Below are the code and all the weights of a small trained network. Each question names an input and a target symbol and asks about switching units off, where a switched-off unit gives its printed mean instead of its output.

import numpy as np


def w(rows, s, z=0):
    codes = np.array(rows[::2]) - 128.0
    scale = np.full(codes.shape[1], s)
    scale[-1] = z or s
    return codes * scale


def norm(h):
    return h / np.sqrt((h * h).mean(-1, keepdims=True) + 1e-5)


def f(y):
    return y / 2 * (1 + np.tanh(0.7978845608 * (y + 0.044715 * y**3)))


def softmax(a):
    e = np.exp(a - a.max(-1, keepdims=True))
    return e / e.sum(-1, keepdims=True)


def log_softmax(a):
    a = a - a.max(-1, keepdims=True)
    return a - np.log(np.exp(a).sum(-1, keepdims=True))


def net(x, mask):
    ids = ['Ξαβγεζηλπψ'.index(c) for c in x.split()]
    T = len(ids)
    res = E[ids] + P[:T]
    r = norm(res)
    for j in range(2):
        rows = slice(4 * j, 4 * j + 4)
        q, k, v = (r @ M[0][rows].T for M in (Q, K, V))
        z = softmax(np.where(np.tri(T) > 0, q @ k.T / 4**0.5, -1e9)) @ v
        o = O[0][rows]
        res = res + np.where(mask[j], z, o[:, -1]) @ o[:, :-1]
    y = f(norm(res) @ A[0][:, :-1].T + A[0][:, -1])
    res = res + np.where(mask[2:14], y, B[0][:, -1]) @ B[0][:, :-1]
    return log_softmax(norm(res)[-1] @ U[:, :-1].T + U[:, -1])


Q, K, V, O, A, B = {}, {}, {}, {}, {}, {}
E = w([
[34,70,141,100],'Ξ',
[48,56,167,55],'α',
[32,81,68,44],'β',
[183,211,60,44],'γ',
[237,151,173,97],'ε',
[171,224,75,142],'ζ',
[96,41,196,163],'η',
[151,180,99,135],'λ',
[102,8,138,157],'π',
[184,119,41,125],'ψ',
],0.013)
P = w([
[103,205,134,171],'0',
[151,82,86,2],'1',
[202,55,89,25],'2',
[235,64,98,99],'3',
[226,38,38,99],'4',
[197,34,8,131],'5',
],0.0052)
Q[0] = w([
[191,62,129,75],'h1',
[148,96,93,161],'h1',
[156,81,95,142],'h1',
[219,3,47,54],'h1',
[131,153,176,83],'h2',
[191,17,31,77],'h2',
[73,193,194,158],'h2',
[171,60,70,93],'h2',
],0.012)
K[0] = w([
[167,65,76,163],'h1',
[181,72,75,128],'h1',
[193,61,60,144],'h1',
[245,29,68,195],'h1',
[210,68,114,101],'h2',
[57,247,222,224],'h2',
[181,67,58,86],'h2',
[95,183,176,174],'h2',
],0.011)
V[0] = w([
[91,84,223,139],'h1',
[91,139,61,200],'h1',
[184,181,180,124],'h1',
[182,73,115,181],'h1',
[222,96,132,40],'h2',
[49,215,143,111],'h2',
[140,149,255,132],'h2',
[146,137,123,224],'h2',
],0.019)
O[0] = w([
[206,200,73,225,79],'h1',
[177,146,201,72,22],'h1',
[6,82,158,215,127],'h1',
[100,249,91,50,254],'h1',
[24,76,45,58,214],'h2',
[174,63,193,213,138],'h2',
[15,160,128,230,192],'h2',
[107,198,227,112,91],'h2',
],0.014,0.0079)
A[0] = w([
[59,110,139,101,92],'n1',
[143,215,80,67,74],'n2',
[112,113,188,109,51],'n3',
[93,110,62,156,204],'n4',
[83,17,163,130,94],'n5',
[163,119,157,145,148],'n6',
[134,133,249,161,119],'n7',
[67,183,128,212,225],'n8',
[150,137,185,171,89],'n9',
[116,61,218,67,2],'n10',
[185,95,166,162,104],'n11',
[40,122,160,125,34],'n12',
],0.013,0.0012)
B[0] = w([
[148,137,96,132,221],'n1',
[151,108,33,159,254],'n2',
[159,124,177,137,131],'n3',
[158,149,102,161,233],'n4',
[114,100,41,111,224],'n5',
[115,130,149,93,135],'n6',
[87,152,251,132,157],'n7',
[118,181,210,151,229],'n8',
[83,120,182,107,140],'n9',
[167,163,128,184,175],'n10',
[90,156,143,99,154],'n11',
[177,103,105,133,223],'n12',
],0.019,0.0057)
U = w([
[154,106,165,173,98],'Ξ',
[176,69,103,236,5],'α',
[160,63,135,130,101],'β',
[143,34,114,125,37],'γ',
[23,138,103,161,233],'ε',
[121,107,163,138,143],'ζ',
[105,191,148,190,52],'η',
[107,114,175,122,203],'λ',
[165,222,87,120,105],'π',
[90,113,161,12,141],'ψ',
],0.011,0.0022)

Each question gives the input, a string of symbols that net reads in full, and the target symbol t.
The units are the heads (4 rows each of Q, K, V and O) and the neurons (one row each of A and B). Each row of codes is followed by its name. A weight is (code - 128) times the scale printed after its matrix; where a second scale follows, it is the last column's (O, A, B and U).
mask holds one flag per unit, heads first, then neurons. A switched-off unit (its flag False) gives its mean, the last column of its rows in O or B, instead of its output. The means were averaged over made-up inputs and are rounded, as every weight is.
A unit's drop is (log p(t) with every unit on - log p(t) with that unit switched off) / (log p(t) with every unit on - log p(t) with every unit switched off).
The circuit of an input: a set's keep is (log p(t) with only the set's units on - log p(t) with every unit switched off) / (log p(t) with every unit on - log p(t) with every unit switched off). Starting from the 12 units with the biggest drops (on a tie, the unit counted first), units are removed one at a time, each time the one whose removal leaves the highest keep (on an exact tie, the one counted first), for as long as the keep stays at least 0.8.
circuit, biggest first: the units of the circuit, biggest drop first
most important unit: the unit with the biggest drop
which heads matter: for each layer, one digit per head in row order, 1 if its drop is at least 0.15 and else 0, layers parted by /
drop when u is switched off: that unit's drop, to one decimal
input α ε γ ε η, target α: which heads matter -> 01
input η π γ α α ε, target η: most important unit -> h2
input π ζ η ε β, target π: which heads matter -> 11
input β Ξ α γ π Ξ, target π: which heads matter -> 10
input ψ γ α ε, target ψ: which heads matter -> 10
input Ξ α α, target α: which heads matter -> 10
input π ε Ξ, target π: which heads matter -> 11
input γ γ π π, target π: which heads matter -> 10
input α η β ζ, target α: circuit, biggest first -> [h2 h1]
input α ε π ε α ε, target α: which heads matter -> 01
input η γ ε λ γ π, target π: which heads matter -> 10
input γ α α, target γ: drop when h2 is switched off -> 0.3
input π ψ ε ψ β, target ψ: drop when n10 is switched off -> -0.1
input π ζ ε α, target π: drop when h1 is switched off -> 0.3
